Below is a small trained network, with its code and all its weights. Each question gives an input and a target symbol and asks what happens when units are switched off, that is, made to give their printed mean instead of their output.

import numpy as np


def w(rows, s, z=0):
    codes = np.array(rows[::2]) - 128.0
    scale = np.full(codes.shape[1], s)
    scale[-1] = z or s
    return codes * scale


def norm(h):
    return h / np.sqrt((h * h).mean(-1, keepdims=True) + 1e-5)


def f(y):
    return y / 2 * (1 + np.tanh(0.7978845608 * (y + 0.044715 * y**3)))


def softmax(a):
    e = np.exp(a - a.max(-1, keepdims=True))
    return e / e.sum(-1, keepdims=True)


def log_softmax(a):
    a = a - a.max(-1, keepdims=True)
    return a - np.log(np.exp(a).sum(-1, keepdims=True))


def net(x, mask):
    ids = ['ΞΠΦβεητ'.index(c) for c in x.split()]
    T = len(ids)
    res = E[ids] + P[:T]
    u = 0
    for l in range(2):
        r = norm(res)
        for j in range(3):
            rows = slice(2 * j, 2 * j + 2)
            q, k, v = (r @ M[l][rows].T for M in (Q, K, V))
            z = softmax(np.where(np.tri(T) > 0, q @ k.T / 2**0.5, -1e9)) @ v
            o = O[l][rows]
            res = res + np.where(mask[u + j], z, o[:, -1]) @ o[:, :-1]
        u += 3
        y = f(norm(res) @ A[l][:, :-1].T + A[l][:, -1])
        res = res + np.where(mask[u : u + 12], y, B[l][:, -1]) @ B[l][:, :-1]
        u += 12
    return log_softmax(norm(res)[-1] @ U[:, :-1].T + U[:, -1])


Q, K, V, O, A, B = {}, {}, {}, {}, {}, {}
E = w([
[253,152,115,59,207,61,86,101],'Ξ',
[202,234,118,153,217,194,126,159],'Π',
[121,178,190,197,127,177,95,180],'Φ',
[165,180,73,129,138,87,89,184],'β',
[58,173,82,154,163,188,209,194],'ε',
[59,138,116,151,231,57,136,230],'η',
[103,6,165,147,74,80,92,179],'τ',
],0.0018)
P = w([
[123,98,166,202,103,112,108,5],'0',
[187,154,80,225,136,128,219,94],'1',
[216,126,141,124,114,208,156,171],'2',
[73,130,177,139,111,130,108,82],'3',
[142,143,40,193,165,94,171,147],'4',
[168,104,125,53,136,174,131,182],'5',
[30,164,145,73,132,137,69,97],'6',
[99,135,35,162,187,105,137,168],'7',
[140,124,93,35,154,197,131,210],'8',
],0.0023)
Q[0] = w([
[145,129,26,200,208,76,114,196],'0.h1',
[123,134,121,47,184,207,92,253],'0.h1',
[60,132,173,73,101,120,68,60],'0.h2',
[170,14,217,131,75,133,164,95],'0.h2',
[133,171,62,102,157,85,173,113],'0.h3',
[47,127,156,98,147,101,31,153],'0.h3',
],0.0053)
K[0] = w([
[106,59,130,16,107,152,108,223],'0.h1',
[2,152,142,19,150,125,43,101],'0.h1',
[172,212,114,166,130,136,113,101],'0.h2',
[181,84,144,210,100,121,139,106],'0.h2',
[118,99,173,145,124,127,95,73],'0.h3',
[60,154,119,77,153,140,123,161],'0.h3',
],0.0055)
V[0] = w([
[114,4,169,81,87,132,12,145],'0.h1',
[180,140,170,119,66,152,159,21],'0.h1',
[90,217,101,163,164,75,61,119],'0.h2',
[88,133,136,232,112,116,59,127],'0.h2',
[112,125,43,121,224,104,181,120],'0.h3',
[76,75,128,174,255,143,163,101],'0.h3',
],0.0021)
O[0] = w([
[198,251,203,78,55,146,239,66,188],'0.h1',
[101,54,137,11,135,213,132,162,114],'0.h1',
[165,105,120,117,39,142,86,207,144],'0.h2',
[162,221,175,47,87,107,123,201,252],'0.h2',
[130,175,92,110,140,193,212,161,90],'0.h3',
[69,81,150,53,97,138,246,144,193],'0.h3',
],0.002,0.0014)
A[0] = w([
[129,109,180,96,200,158,104,46,22],'0.n1',
[181,145,82,100,119,211,254,115,18],'0.n2',
[163,151,189,96,160,215,64,92,42],'0.n3',
[158,190,46,182,164,183,104,173,98],'0.n4',
[178,99,21,97,177,127,155,161,75],'0.n5',
[88,43,76,194,76,37,141,130,8],'0.n6',
[42,113,157,151,158,98,183,141,190],'0.n7',
[202,145,76,90,153,82,69,111,109],'0.n8',
[132,140,181,138,45,104,85,5,84],'0.n9',
[108,134,100,129,135,50,122,63,124],'0.n10',
[203,155,125,142,70,111,227,103,63],'0.n11',
[207,123,139,107,111,161,68,121,161],'0.n12',
],0.0033,0.0013)
B[0] = w([
[87,92,155,102,154,122,199,137,72],'0.n1',
[139,140,207,192,86,29,49,166,152],'0.n2',
[29,113,96,159,179,74,201,83,158],'0.n3',
[91,10,136,60,88,105,158,109,254],'0.n4',
[69,101,218,174,119,176,101,76,196],'0.n5',
[144,209,194,159,128,90,215,82,178],'0.n6',
[235,201,85,144,85,159,120,89,218],'0.n7',
[84,109,131,160,121,184,153,208,167],'0.n8',
[79,67,161,191,153,142,62,252,134],'0.n9',
[163,137,143,73,94,99,130,192,111],'0.n10',
[162,187,152,131,153,105,163,142,165],'0.n11',
[88,157,69,189,112,108,175,186,205],'0.n12',
],0.0024,0.0011)
Q[1] = w([
[125,118,130,192,93,51,113,45],'1.h1',
[50,152,139,126,97,73,75,156],'1.h1',
[144,182,191,149,131,85,98,2],'1.h2',
[121,107,174,85,89,123,124,207],'1.h2',
[132,150,135,157,145,99,143,20],'1.h3',
[185,157,106,130,163,147,150,116],'1.h3',
],0.0075)
K[1] = w([
[254,54,161,211,81,138,213,154],'1.h1',
[193,114,129,45,122,92,160,147],'1.h1',
[212,51,201,204,99,172,159,145],'1.h2',
[51,144,172,35,99,147,7,111],'1.h2',
[166,123,90,238,133,119,232,91],'1.h3',
[79,106,136,208,123,126,103,85],'1.h3',
],0.0058)
V[1] = w([
[195,29,74,48,153,81,87,190],'1.h1',
[99,105,158,92,2,229,81,167],'1.h1',
[150,182,63,153,10,103,130,104],'1.h2',
[103,27,208,119,41,203,112,114],'1.h2',
[115,42,117,48,32,134,131,137],'1.h3',
[81,238,109,93,187,53,68,141],'1.h3',
],0.0023)
O[1] = w([
[135,86,240,111,150,78,215,218,92],'1.h1',
[96,84,121,132,15,118,168,36,179],'1.h1',
[85,118,64,144,162,9,149,154,86],'1.h2',
[179,169,89,9,150,162,188,88,204],'1.h2',
[109,189,141,253,194,115,175,59,150],'1.h3',
[232,95,118,107,104,175,172,173,9],'1.h3',
],0.0024,0.0011)
A[1] = w([
[141,135,131,74,126,169,194,65,138],'1.n1',
[141,140,77,117,87,170,131,38,45],'1.n2',
[134,106,197,123,104,111,143,80,30],'1.n3',
[173,104,105,167,72,148,159,173,74],'1.n4',
[119,127,131,83,92,137,74,171,177],'1.n5',
[65,90,48,145,161,104,151,98,1],'1.n6',
[73,65,139,140,111,146,167,120,142],'1.n7',
[247,252,157,108,101,55,195,91,12],'1.n8',
[137,81,108,90,84,72,204,127,84],'1.n9',
[159,114,79,134,182,179,131,164,78],'1.n10',
[80,100,201,135,149,71,154,124,131],'1.n11',
[120,92,144,68,151,160,130,160,67],'1.n12',
],0.0046,0.0017)
B[1] = w([
[159,94,51,210,135,77,127,157,150],'1.n1',
[208,148,72,54,96,209,123,150,130],'1.n2',
[45,135,117,69,162,94,130,196,126],'1.n3',
[144,143,94,32,155,93,124,145,148],'1.n4',
[133,124,109,195,216,111,183,76,158],'1.n5',
[145,24,193,74,189,143,207,143,118],'1.n6',
[134,204,133,98,151,78,121,73,146],'1.n7',
[165,180,159,193,179,67,214,20,254],'1.n8',
[46,197,173,146,92,149,73,82,139],'1.n9',
[53,155,107,107,2,80,73,57,129],'1.n10',
[158,195,39,53,68,160,135,161,149],'1.n11',
[183,171,172,137,154,150,137,113,134],'1.n12',
],0.0028,0.0041)
U = w([
[198,130,220,99,161,178,143,201,131],'Ξ',
[86,125,178,191,137,184,27,55,16],'Π',
[206,125,34,104,87,185,107,102,181],'Φ',
[54,200,126,30,85,77,109,118,71],'β',
[87,2,129,98,177,129,187,85,114],'ε',
[114,86,75,208,131,50,107,228,67],'η',
[178,165,147,196,137,68,208,62,254],'τ',
],0.0051,0.00082)

Each question gives the input, a string of symbols that net reads in full, and the target symbol t.
The units are the heads (2 rows each of Q, K, V and O) and the neurons (one row each of A and B). Each row of codes is followed by its name. A weight is (code - 128) times the scale printed after its matrix; where a second scale follows, it is the last column's (O, A, B and U).
mask holds one flag per unit, layer by layer, with each layer's heads first. A switched-off unit (its flag False) gives its mean, the last column of its rows in O or B, instead of its output. The means were averaged over made-up inputs and are rounded, as every weight is.
A unit's drop is (log p(t) with every unit on - log p(t) with that unit switched off) / (log p(t) with every unit on - log p(t) with every unit switched off).
The circuit of an input: a set's keep is (log p(t) with only the set's units on - log p(t) with every unit switched off) / (log p(t) with every unit on - log p(t) with every unit switched off). Starting from the 12 units with the biggest drops (on a tie, the unit counted first), units are removed one at a time, each time the one whose removal leaves the highest keep (on an exact tie, the one counted first), for as long as the keep stays at least 0.8.
units of the circuit, in order: the units of the circuit, biggest drop first
most important unit: the unit with the biggest drop
top k neurons: the k neurons with the biggest drops, biggest first
k most important neurons of layer l: the k neurons of layer l with the biggest drops, biggest first
which heads matter: for each layer, one digit per head in row order, 1 if its drop is at least 0.15 and else 0, layers parted by /
input Ξ β β, target Ξ: units of the circuit, in order => [1.h1 1.n8 0.n5 0.h1]
input Π Ξ Π, target Π: most important unit => 0.h1
input τ ε τ τ τ Ξ τ Φ Φ, target τ: which heads matter => 100 / 000
input β τ η Φ ε, target η: units of the circuit, in order => [1.h2 1.n8]
input Φ Φ τ Φ τ Π τ ε β, target τ: units of the circuit, in order => [0.h1 1.n8]
input Ξ Ξ τ, target Ξ: units of the circuit, in order => [1.h1 1.n8 1.n12]
input ε τ β η Φ, target η: units of the circuit, in order => [1.h2 1.n8 0.n4]
input Φ τ τ Φ τ η, target Φ: top 2 neurons => [0.n3 0.n2]
input β η Φ, target β: 2 most important neurons of layer 0 => [0.n3 0.n9]
input Π Φ Φ, target Π: which heads matter => 100 / 000
input Ξ Φ Π β, target η: top 2 neurons => [1.n8 0.n5]
input Ξ τ Φ ε Φ Ξ Ξ β, target β: top 3 neurons => [0.n4 1.n8 1.n4]
input τ τ Φ τ Π τ τ Φ ε, target τ: which heads matter => 100 / 000
input Ξ τ β, target Ξ: top 2 neurons => [1.n8 0.n9]
input η τ Π, target η: which heads matter => 100 / 010
input Φ τ Φ, target Φ: top 2 neurons => [1.n8 1.n2]
input ε Φ η, target ε: 2 most important neurons of layer 1 => [1.n6 1.n8]
input η Ξ Φ Φ ε, target ε: 3 most important neurons of layer 0 => [0.n4 0.n5 0.n12]
input Φ τ τ τ, target β: most important unit => 1.n11
input τ β ε β Π Π, target β: top 2 neurons => [0.n4 1.n8]
input τ τ Φ Φ Π Ξ, target Φ: top 2 neurons => [1.n8 0.n8]
input τ τ Φ β τ ε, target β: most important unit => 0.n2
input τ τ τ Π τ Ξ Ξ ε, target ε: top 2 neurons => [1.n6 0.n4]
input τ Φ τ Ξ η τ, target Ξ: which heads matter => 000 / 110
input ε Π ε Π τ ε, target Π: which heads matter => 000 / 010
input Φ Ξ Ξ η β, target η: top 2 neurons => [1.n8 0.n7]
input τ τ Φ τ, target Π: 2 most important neurons of layer 1 => [1.n8 1.n5]
input ε η Φ Ξ η, target η: which heads matter => 000 / 110
input Ξ τ Φ Ξ Φ, target Φ: which heads matter => 100 / 010
input τ Π τ τ Φ Ξ Π, target ε: top neuron => [0.n3]
